Here is a tiny trained network, its code and every weight. The questions are about switching its units off for an input and a class, where a switched-off unit gives its printed mean instead of its output.

import numpy as np


def w(rows, s, z=0):
    codes = np.array(rows[::2]) - 128.0
    scale = np.full(codes.shape[1], s)
    scale[-1] = z or s
    return codes * scale


def f(y):
    return np.maximum(y, 0)


def log_softmax(a):
    a = a - a.max(-1, keepdims=True)
    return a - np.log(np.exp(a).sum(-1, keepdims=True))


def net(x, mask):
    res = np.array(x, float).reshape(1, 2) / 4 @ E
    y = f(res @ A[0][:, :-1].T + A[0][:, -1])
    res = res + np.where(mask, y, B[0][:, -1]) @ B[0][:, :-1]
    return log_softmax(res[-1] @ U[:, :-1].T + U[:, -1])


A, B = {}, {}
E = w([
[223,163,248,155,121,198,162,199],'x0',
[151,35,150,31,55,142,214,96],'x1',
],0.012)
A[0] = w([
[231,153,254,175,120,214,143,203,97],'n1',
[182,35,148,10,47,174,206,79,95],'n2',
[123,121,111,171,112,154,144,143,251],'n3',
[138,164,113,203,174,128,70,189,109],'n4',
[50,116,53,113,136,43,118,74,73],'n5',
[147,197,85,236,168,127,95,136,75],'n6',
],0.0094,0.017)
B[0] = w([
[89,79,34,146,204,176,138,71,250],'n1',
[157,185,124,113,177,38,138,173,230],'n2',
[104,115,208,229,56,124,7,124,246],'n3',
[139,163,137,108,169,87,143,161,191],'n4',
[115,73,61,108,182,154,155,98,186],'n5',
[170,156,137,25,211,64,194,152,183],'n6',
],0.013,0.018)
U = w([
[93,23,44,143,156,149,119,7,95],'0',
[189,218,164,106,160,55,125,251,86],'1',
[107,89,248,217,44,131,53,112,255],'2',
[143,131,165,135,87,155,147,128,90],'3',
[151,109,162,108,102,143,148,124,90],'4',
],0.013,0.0094)

Each question gives the input, the list of numbers given to net, and the class t.
The units are the neurons (one row each of A and B). Each row of codes is followed by its name. A weight is (code - 128) times the scale printed after its matrix; where a second scale follows, it is the last column's (A, B and U).
mask holds one flag per neuron, in row order. A switched-off neuron (its flag False) gives its mean, the last column of its row in B, instead of its output. The means were averaged over made-up inputs and are rounded, as every weight is.
A unit's drop is (log p(t) with every unit on - log p(t) with that unit switched off) / (log p(t) with every unit on - log p(t) with every unit switched off).
The circuit of an input: a set's keep is (log p(t) with only the set's units on - log p(t) with every unit switched off) / (log p(t) with every unit on - log p(t) with every unit switched off). Starting from all 6 units, units are removed one at a time, each time the one whose removal leaves the highest keep (on an exact tie, the one counted first), for as long as the keep stays at least 0.8.
units of the circuit, in order: the units of the circuit, biggest drop first
unit that matters most: the unit with the biggest drop
top k neurons: the k neurons with the biggest drops, biggest first
drop when u is switched off: that unit's drop, to one decimal
input [-1,2], class 2: unit that matters most	n1
input [4,4], class 0: top 2 neurons	n1; n6
input [0,-3], class 2: units of the circuit, in order	n2; n1
input [3,2], class 2: top 2 neurons	n5; n6
input [-1,4], class 1: top 2 neurons	n2; n1
input [-2,3], class 2: units of the circuit, in order	n1; n6
input [7,7], class 0: top 3 neurons	n1; n6; n4
input [-6,-7], class 1: top 2 neurons	n1; n6
input [8,-4], class 0: drop when n1 is switched off	1.5
input [1,2], class 2: drop when n6 is switched off	0.1
input [7,-4], class 0: drop when n1 is switched off	1.5
